In the rows, zero is written as 128.
Facts:
{bestin} ρ pliflo
{fatru} ρ suplibir
{fluklo} ρ fletrugra
{gilis} ρ tugir
{grizel ploton} ρ zubo
{grobrek} ρ kerem
{mibur} ρ fopar
{natra} ρ bugre
{notom skidrurem} ρ klibris
{nuser} ρ begukal
{pabim} ρ zavukluk
{paren} ρ pidrin
{puvuzo} ρ gramam
{rezen} ρ skepli
{runo rupla} ρ tesi
{sifus} ρ klaklam
{siskofle} ρ skavi
{steruk} ρ brefu
{stirem} ρ mekludra
{stodradrar} ρ bregres
{susto} ρ vulik
{temo} ρ tristem
{tiru} ρ skuru
{tristem} ρ siskofle
{vuzo} ρ flimis
{bedril brestuven brogra fleskar fluklo girom grobrek klaklam luplo notom paren pliflo rezen siskofle skiflom skuru susto tidom tristem vulik zavukluk zeskazu zubo} Λ a
{begukal brefu bugre fiflu gilis grizel kemek kerem kleli losi pidrin plorom puvuzo skidrurem stodradrar tesi tevo vuditas zedeme zolek} Λ c
{bestin brituk fopar lamim mibur ribur sifus sisi sista skavi stirem suplibir temo} Λ d
{bofes fatru flimis gadre grilol klonuzel natra nuser runo skili sokila steruk troklatra trulol tugir votrom vuzo} Λ b
{bregres fletrugra gramam graste librum mekludra rupla stiro tiru} Λ e
{brodol drotem klibris pabim ploton skepli vuskel} Λ f
Ω g <- bedril begukal brefu brestuven brituk brodol fatru fluklo gramam graste grizel klonuzel librum mekludra natra notom nuser pliflo ribur skiflom sokila tesi votrom vuditas vulik vuskel
Ω k <- bestin brogra drotem paren ploton siskofle steruk tevo troklatra
Ω j <- bofes kemek plorom runo skavi stirem stiro trulol vuzo zavukluk
Ω i <- bregres bugre fiflu fleskar gadre grobrek klaklam kleli klibris lamim sisi sista skepli stodradrar tugir zeskazu zolek
Ω h <- fletrugra flimis fopar gilis girom grilol kerem losi luplo mibur pabim pidrin puvuzo rezen rupla sifus skidrurem skili skuru suplibir susto temo tidom tiru tristem zedeme zubo
begukal σ paren
bestin σ susto bugre
brituk σ librum
brodol σ susto
drotem σ skidrurem fiflu
fleskar σ lamim
fluklo σ rezen troklatra
grilol σ stirem zedeme grobrek troklatra
kerem σ brogra kemek losi
klonuzel σ sista
natra σ votrom
notom σ bedril skili
pidrin σ votrom
pliflo σ bofes
plorom σ suplibir luplo
ploton σ gadre mekludra librum
puvuzo σ kleli stirem zedeme
runo σ bedril bugre sifus
sisi σ stirem
skepli σ tidom losi siskofle
skiflom σ zeskazu
sokila σ klibris tevo ribur nuser tidom girom
steruk σ brestuven
stiro σ zavukluk grobrek
vuditas σ fiflu vuzo
vuskel σ sifus
{bedril fatru fluklo grobrek notom nuser puvuzo runo rupla sisi siskofle sista skidrurem tevo tiru troklatra tugir votrom zolek zubo} β m
{bestin bregres brestuven bugre fiflu flimis gadre gilis gramam grizel kemek klibris klonuzel librum losi mibur natra pabim paren pidrin ploton rezen ribur sifus skili sokila steruk stirem stodradrar suplibir susto temo tesi tristem trulol vuditas vuskel vuzo zavukluk zedeme} β l

Known rows:
pliflo: [140 131  94 123 124 143 138 131 119 107 106 129 134 118 135 110 127 154
 145 117 139 119 124 128 138 116 125 138 145 119 136 129 117 137 144 132
 127 139 153 127 128 137 123 120 129 144 137 141 103 133 119]
vuditas: [129 150 114 119 141  83 109  95 117  93 106 135 143 132 132 134 139 160
 130 109 152  98 136 134 119  99 175 142  98 116 125  86 113 145 163 136
 121 111  77 118 118 128 151 137 138  83 116 153  98 123  85]
brituk: [151 118  81 128 125 153 112 167  95 127 100 115 161  78 141 107 157 160
  97  79 131 139 120 148 113 104 103 140 171 105 138 154 121 141 118 120
  99 106 184 117 137 117 120 109 147 153 163 126  89 142  90]
begukal: [139 131  95 123 125 143 137 132 119 108 106 129 134 118 134 110 127 153
 146 117 139 119 124 128 138 117 126 137 145 119 136 130 117 137 144 133
 127 139 153 127 128 137 123 119 129 144 136 141 102 133 119]
vuskel: [139 114 104 123 124  62 108 109 149 137 130 157 125 135 135 135 148 143
 143  98 140 121 114 178 155 121  75 154 106 124 121 142 118 103 140 143
 142 137 117 150 134 151 151 127 190 120 145 126 110 113 120]
klonuzel: [133 126 120 131 135 104 112 111 130 122 123 129 142 127 143 138 138 126
 126 106 145 128 120 144 128 111 132 144 124 121 126 125 114 134 134 137
 122 124 109 127 136 111 142 131 157 104 126 131 117 121 111]
bestin: [118 137 145 129 125 137 106  82 141 122 143 112 157 111 100 141 120  54
 170 105 124 150 134 135 163 111 197 132 136 140 135 132 165  95 145 157
 122 167 143 148 110  96 165  97 199 121  97 117  85 114 127]
skepli: [139 134  94 121 126 142 136 131 115 103 103 128 136 117 133 109 129 158
 144 117 140 115 125 125 133 113 132 136 142 118 136 127 116 139 145 130
 125 136 150 124 125 139 123 119 125 141 135 143  99 133 112]
lamim: [131 129 115 126 126 159 139 139 120 126 117 132 116 136 131 112 122 158
 134 128 140 122 123 113 134 138 107 126 138 124 142 134 106 144 132 113
 129 127 148 122 126 139 123 126 114 141 116 132 115 129 124]
tevo: [117 120 148 132 128 121 131 134 124 123 134 136 112 137 118 114 130 136
 103 135 144 114 121 113 131 132 120 110 129 101 143 123 127 134 103 122
 122 125 105 131 116 119 105 137 126 153 138 126 153 142 145]
mekludra: [135 126 107 129 122 161 130 162 111 133 114 129 123 125 129 114 134 148
 124 121 124 127 110 113 120 129 107 128 153 126 142 154 114 144 117 116
 115 133 163 115 130 134 120 126 114 151 126 124 109 131 122]
pabim: [124 135 138 126 127 114 117 136 132 140 136 128 130 136 118 150 131  94
 138 143  92 135 120 125 111 127 154 128 119 159 115 141 144 116 126 137
 123 147 124 120 131 134 143 134 116 109 115 119 127 118 132]
ribur: [123 125 140 135 132 119 115 123 131 141 134 134 120 151 135 142 131 121
 120 124 137 128 110 123 122 133 119 132 120 133 133 137 107 140 119 122
 123 126 104 119 135 116 143 141 135 105 101 120 128 115 124]
zeskazu: [130 129 115 126 125 159 139 139 121 127 117 132 116 135 131 113 122 158
 133 128 141 122 123 113 134 137 107 126 138 124 142 134 106 144 132 113
 129 127 148 122 126 140 124 126 114 142 117 132 116 129 125]
bugre: [121 122 141 133 124 117 108 105 144 142 142 143 119 150 115 139 129 100
 147 111 139 130 105 129 155 131 124 135 125 133 142 150 121 118 126 135
 127 155 118 138 122 116 155 125 179 122  95 113 107 108 133]
fopar: [132 130 113 127 123 157 141 143 122 125 117 135 114 139 128 114 121 147
 142 133 131 120 115 108 133 135 113 126 143 129 142 142 111 141 131 120
 127 141 150 121 127 142 122 128 110 147 117 131 116 128 132]
susto: [106 141 169 135 128 167 110  92 136 131 150 106 147 126  93 145 111  43
 160 119 120 154 129 102 151 125 212 118 143 146 144 136 159 110 131 143
 115 166 138 134 109  81 163 105 176 117  68 109  94 112 135]
klibris: [137 126 189 119 111 131  99 141 143 231 106 132 158 184  92 111 131 124
  99 104 190 163 165 178  97 167 138  68 113 165 132  39  85 129 157  89
 152 128 126 156 159 113 117 161 137  86 131  85 149 139 123]
bedril: [123 110 134 125 120  87 127 129 139 133 140 157 100 140 111 112 140 149
 117 125 142 108 116 141 154 137  78 120 116 103 139 137 131 110 109 128
 137 135 114 150 114 150 112 132 155 166 157 123 146 137 150]
girom: [129 128 118 127 124 162 141 140 123 129 119 132 112 140 130 114 121 155
 133 131 140 124 121 109 134 142 104 124 138 127 143 138 105 145 129 112
 130 128 147 121 127 140 123 127 110 143 112 130 118 127 128]

Rows:
No name comes twice in this set of rows, the named rows included.
[125 121 141 142 126 124 143 124 130 121 134 141 112 134 131 119 123 130
 104 130 139 113 124 119 133 131 116 123 141  99 138 109 140 136 114 133
 127 123 105 132 129 102 100 145 121 155 155 132 165 143 151] : troklatra
[118 120 144 130 129 117 130 133 123 120 132 135 117 132 117 113 133 138
 103 131 146 112 122 116 130 128 123 113 129 100 142 120 128 134 106 124
 121 123 105 131 116 119 105 136 129 152 142 128 149 143 141] : sista
[121 121 141 127 126 141  59 142 153 103 178 145  96 105  95 124 128 137
 167  96 111 138 200 196 184 118  89 162  96  99  95 144 164  45 115 152
 172  91 129 174  78 198 184  89 153 136 235 136 159 208 142] : runo
[144 130  96 133 124 154 148 120 125 112 110 131 131 119 149 113 117 153
 140 113 142 124 132 133 141 124 111 144 151 115 134 115 121 140 151 132
 135 125 151 130 138 122 119 126 125 143 145 143 119 132 123] : stiro
[127 142 191 104 108 119 119 150 127 190 106 126 157 152  59  90 132 136
  97 136 159 136 192 161  93 154 186  49 105 150 124  15 139 110 158 100
 148 125 124 160 125 143  90 150 100 124 170 105 162 167 135] : skidrurem
[145 140 123 155 120 128 150 112 149 138 135 144 127 137 154 163 107  77
 143 134  77 134 128 139 116 129 142 156 148 158 105 104 175 122 154 161
 137 142 122 123 160  89 130 158 100 113 153 134 162 120 153] : stirem
[110 135 168 140 139 194  69 169 131 102 175 122  94 120 106 134 114 124
 135 128 102 142 198 140 135 125 134 143 111 107  99 134 150  89  93 130
 151  74 112 134  86 162 166 110  77 115 201 135 187 214 145] : rupla
[135 127 131 151 130 127 133 111 142 141 134 143 118 151 154 150 118 111
 124 118 128 129 114 130 125 134 111 148 137 132 128 117 123 142 134 135
 131 126 104 122 151  91 135 154 127 108 122 127 149 115 135] : zedeme
[145 134 118 147 118 119 162 112 139 106 129 138 136 106 141 130 111  94
 131 133  91 119 146 144 130 112 152 142 158 117 112  84 198 111 145 170
 136 140 126 141 141  92  94 145 107 159 203 146 175 149 163] : puvuzo
[125 125 136 133 133 116 113 122 130 138 132 135 124 147 135 142 133 124
 120 120 138 128 113 126 122 128 122 134 120 131 132 135 108 139 122 125
 122 126 104 120 133 115 142 139 138 106 106 122 126 116 120] : brestuven

Now the same objects, written a new way:
Known rows:
paren: [124 116 111 125 153 124  96 186  95 162 154 176  95  93 165 116 101 113
 142 194 141 158 106  87 127 137 143 141 108 158 137 138 173 112 122 145]
pidrin: [ 98 118 126 132 100 147 137 176 104 129 104 162 132 125 139 137 104 106
 163 113 134 105 122 126 121 130 116 105  82 112  99 114 135 140 140 109]
votrom: [ 93 107 124 129 130 131 120 126 108 126 138 130 125 149 143 124 116 130
 127 130 164 128 118 126 121 122 110 115 124 156 123 120 122 154 129 148]
vuzo: [109  94 158 133 163  93 115 149 118 153 164 161 120 132 164 127 135 108
 150 148 141 126 113  97 137 144 133 154 108 123 128 141 138 135 125 132]
notom: [ 97 156  98 103  99 129  89  44  64 130 241 184  20 174 205 171 153 243
 123 132 140 104 121 142 132 107  13 119 108 123 126 161 146 161 112 120]
brituk: [128 111 137  94 128 133 111 120 117 102 140 150 138 130 128 161  93 154
 128 120 123 135 127 107 124 109 140 127 117 135 112 112 124 114 142 124]
librum: [106 112 141 131 129 130 129 139 128 140 142 150 100 128 150 131 132 138
 147 133 127 126 117 102 138 156 151 149 115 138 131 140 122  98 130 121]
skiflom: [118  89 131  85 130  95 108  85 125 113 143 135 200 134 119 176 126 129
 125  83 123 120 124 123 137 128 124 139 104 115 122 108 100 121 159 107]
zeskazu: [110  74 132  93 134  85 113  62 132 114 137 131 190 138 123 159 139 122
 128  92 122 127 113 121 143 144 141 165 120 135 129 117  88 107 147 121]
tidom: [112  89 139 112 132 113 124  89 114 110 121 152 140 141 137 125 103 119
 133 140 126 147 106 108 130 118 143 159 136 165 109 116 116 127 119 148]
sokila: [102 119 140 130 126 133 132 154 113 142 134 158 119 131 152 126 116 118
 147 136 129 124 121 109 135 134 119 130 101 127 117 127 138 136 132 117]
kerem: [112  97 117 108 103 138 125 118 106  97  96 156 147 126 123 141  85 119
 143 119 128 131 114 123 116 113 140 125 113 145  94  99 119 121 133 136]
tesi: [ 97  98 151 121  60 201 154  92  86 139  20  58 197 100 100 166  72 219
 189 147 114  76 140 104 197 162 151 106  62 224  91 188 124 186 152 105]
skidrurem: [ 87 133  89 112 104 104  87  16  64 137 231 183  33 172 209 154 174 225
 133 141 142 112 105 143 142 128  27 144 117 144 139 168 128 147 100 134]
fletrugra: [113  96 115 106 105 139 123 114 112  96  99 153 139 124 121 145  90 128
 142 119 126 131 113 120 117 120 152 131 117 149 100 103 114 105 134 136]
grizel: [135 170 156 122 158 122 155 171 164 123 111 140 163 156 160  51 132 143
 149  82  71 179 119 144 168  55  83 113  53 150 239 152 110 105 117  93]
lamim: [113  97 142 114 135 124 122 107 108 105 123 161 132 138 137 129  92 131
 132 145 126 143 118 102 134 107 136 141 128 153 104 109 123 125 120 144]
mibur: [110 113 160 127 159 115 118 154 125 151 167 157 106 130 162 129 119 117
 128 148 139 129 124  90 137 134 125 150 111 116 124 133 151 130 134 121]
sifus: [111 103 169 133 160 107 120 154 124 149 169 158  99 138 165 127 129 116
 146 148 140 126 118  92 131 138 136 153 115 122 122 143 143 135 125 131]
brodol: [130 109 144  97 128 128 112 132 107 102 137 156 145 138 132 161  90 141
 143 123 125 129 123 114 118  98 129 116 109 137 102 113 128 142 135 129]

Rows:
No name comes twice in this set of rows, the named rows included.
[116 168  78 124  88 172 160 158 152  76  40 110 166 151 120  57 121 174
 161  44  92 168 111 194 139  61 102  59  57 198 236 127  65  75 121 114] : zubo
[119 112 140 105 132 136 115 130 102 103 129 163 137 133 134 147  77 139
 130 136 126 137 129 106 129  90 119 117 111 135  98 100 135 137 132 130] : fleskar
[125  99 132  97 128 114 106 126 102 108 132 157 163 131 129 159  98 132
 148 123 127 132 119 118 122 105 126 119 102 138 107 111 122 144 135 130] : drotem
[115  92 118 109 107 136 124 103 122  93 106 147 127 124 122 145 102 141
 143 117 125 132 110 117 120 134 172 147 128 158 107 110 102  83 131 140] : mekludra
[143 178 156 115 158 130 150 183 169 116 121 137 156 152 155  67 132 163
 147  72  70 173 127 141 166  54  87 102  47 139 241 152 111  95 126  82] : ploton
[133 115  67  92  95 157  94 169  76 102  90 174 137  84 121 149  58 133
 152 157 129 153 107 120 102 108 152  95  94 173 107  99 147 103 135 143] : begukal
[ 69 143  64 133  29 146 139  22  63 128 142 207  24 152 195 132 167 204
 179 123  96  96  93 159 146 162  58 151  96 145 112 163 110 102  93 107] : klibris
[ 91 101 119 133 132 129 120 113 115 128 136 128 109 146 145 115 124 135
 124 141 162 138 111 120 124 136 129 133 138 172 131 124 115 130 123 156] : tevo
[105 119 139 129 127 134 130 153 118 140 138 155 113 128 149 129 119 128
 143 134 129 124 121 105 136 141 130 134 105 130 122 131 133 119 133 116] : trulol
[ 97  95 138 131 163 111 110 114 122 138 167 131 104 147 157 114 122 123
 107 149 174 142 114 104 125 128 123 150 146 159 132 128 132 139 123 162] : nuser
[110 119 166 124 155 116 118 170 113 153 165 165 127 136 162 136 109 102
 134 137 143 119 129  99 133 113  96 127  94  95 110 125 161 168 139 112] : natra

Now the same objects, written a new way:
Known rows:
runo: [ 95 132 140 153 139 136 104  58 133 103 213 151 139 181 147 106 179 120
  60  96 193 110 199 163 126 149 128 151  46 125  46 146 219 131 140 131
 166 158 133]
klonuzel: [107 152 107 146 103 148 126 123 126 126 127 130 130 121 132 121 102 130
 140 109 165 120 115 116 124 156 134 135 136 120 138 131 141 140 120 139
 133 137 124]
zavukluk: [118 140  99 152 106 149 116 112 120 149 139 132 143 103 159 143 131 127
 143 116 136 121 105  90 140 136 137 156 154 130 167 126 131 132 122 126
 129 133 151]
librum: [100 169 116 154 106 166 120 175 124 130 123 142 146 111 142 119 115 127
 149 135 150 118 136 112 125 148 111 134 136 127 132 124  97 137 129 145
 132 145 119]
tidom: [158 115 115 123 124 136 121 144 118 137 111 135 129 138 105 126 105 139
 136 135 129 111 135 110 154 148 146 160 133 128 124 142  83 134 133 136
 148 128 116]
brituk: [136 164 125 154 132 157 119 178 118 122 123 148 134 128 139 121 118 126
 132 124 137 123 126 147 135 145  95 147 124 121 129 107 127 130 127 134
 124 144  90]
skuru: [151 145 112 139 126 141 123 155 114 142 119 150 128 124 130 139 125 132
 136 122 143 123 113 128 149 149 118 168 137 126 151 127 129 129 119 135
 139 133 120]
zeskazu: [146 140 118 143 126 137 128 170 114 136 130 151 130 137 138 128 116 131
 138 133 148 121 119 130 133 144 115 155 127 125 129 118 126 130 120 141
 134 135 118]
skidrurem: [120 105 130 118 114 100 165 147 106 137  35 158 118 126 146 135 148 146
 118 105  28  96  81  75  70 134 112 140  75 112  84  16 177 147 122 125
 168 149 158]
grizel: [123 166 102 109  54 136 128  97 169  70 204 139 125 109 137 105  68 120
 134 147 155 160 157  97  99 131 122 101  56 121 104  99  45 136  96 150
 127 126  67]
ribur: [119 124 105 126  99 146 121 112 126 133 111 121 134 123 104 121  93 137
 143 121 144 112 136  89 143 156 164 141 139 127 130 156  88 144 133 139
 147 131 131]
kerem: [160 129 110 124 126 141 115 107 120 131 101 130 120 124  98 135 106 137
 126 100 127 118 122 121 163 155 144 167 137 123 149 148 123 136 128 124
 143 128 105]
brogra: [156 119 115 127 124 136 122 141 119 134 115 138 128 138 110 127 106 137
 134 131 131 115 130 118 150 148 140 158 133 126 126 136  97 134 131 136
 144 130 113]
votrom: [144 137 125 123 127 128 138 146 121 121 101 162 129 121 148 123 155 131
 123 129 108 112 119 129 141 123 105 148 125 125 129 110 122 138 116 120
 127 139 148]
stiro: [146 128 114 155 133 137 116 113 117 132 152 137 131 133 163 136 122 125
 123 110 124 125  94 132 135 129 117 155 132 121 143  98 168 126 125 118
 115 135 117]
fopar: [152 146 112 139 127 141 123 155 114 141 119 149 130 124 131 139 123 132
 137 119 143 124 113 128 149 149 118 168 136 127 152 126 131 130 119 135
 139 133 120]
stirem: [108 128 109 158 115 138 122 126 122 138 162 133 147 130 176 125 109 125
 145 132 146 115  88 104 116 122 131 128 152 125 133 113 127 132 128 128
 109 135 156]
begukal: [151 148 113 140 128 142 123 149 114 137 118 146 126 123 129 138 122 131
 133 113 142 126 113 132 148 151 118 167 137 124 153 126 142 131 117 133
 137 134 114]
graste: [147 139 117 143 126 138 126 159 117 131 132 148 128 135 136 128 113 131
 134 125 150 122 117 136 136 145 115 154 128 123 131 118 133 131 121 138
 132 136 114]
rezen: [107 129 108 157 115 139 123 121 124 135 161 131 143 130 169 123 100 126
 143 124 151 116  88 111 116 127 132 127 150 122 130 116 136 133 127 127
 108 136 149]

Rows:
No name comes twice in this set of rows, the named rows included.
[160 126 109 123 126 140 114 106 120 132  98 128 121 127  93 134 105 139
 126 100 125 118 124 119 166 157 148 168 134 123 147 153 119 136 129 124
 145 127 104] : skepli
[147 126 114 158 134 136 114 103 118 128 152 133 130 131 164 137 124 124
 121 102 122 127  91 134 134 126 118 154 131 119 146  96 174 125 126 113
 111 135 112] : grilol
[106 128 139 150 145 148 103  93 122  82 168 136 131 182 157 111 204 122
  88 131 181  97 217 155 115 133 124 152  58 133  58 125 187 138 128 121
 166 158 117] : rupla
[102 115 137 128 110  99 153  97 125 159  91 172 136 115 134 125 125 140
  76  58  14 108  68  84  94 145 109 138  62 100  69  40 202 136 149 127
 163 153 162] : notom
[144 116 124 138 139 120 132 120 123 124 136 157 138 132 185 123 149 124
 117 128  92 109  84 130 134  95 102 139 138 123 125  96 134 130 124 102
  97 138 165] : grobrek
[156 116 115 125 123 136 121 139 119 136 112 135 128 139 106 127 105 137
 135 132 127 113 133 113 151 148 146 159 131 127 125 141  94 134 132 135
 144 129 114] : girom
[142 137 123 123 128 128 137 126 123 119 106 159 126 121 144 123 148 130
 115 116 107 113 114 133 143 126 106 146 123 122 128 114 136 139 119 115
 124 139 145] : zolek
[162 109 123 175  68 161 147 184 103 161  98 121 117 108 129 127 167 123
 141 131 115 138 204 138 159 185 146 176 144 134 194  90 179 138 143 178
 142 137  82] : skavi
[112 157 102 143 105 153 123 123 122 133 119 132 131 107 127 133 112 132
 143 103 162 122 116 110 137 159 136 149 145 124 159 143 139 141 117 135
 139 136 131] : pidrin
[ 93 146 112 149 105 130 131 108 137 147 184 148 141 134 132 108  63 129
 120  90 184 127  84 133 127 159 136 122 134 111 108 153 161 133 135 149
 122 137 152] : bestin
[116 155 103 142 103 152 125 142 119 142 117 139 136 107 132 135 119 133
 151 120 162 119 121 101 138 155 133 154 147 129 156 142 116 139 117 141
 143 135 140] : suplibir

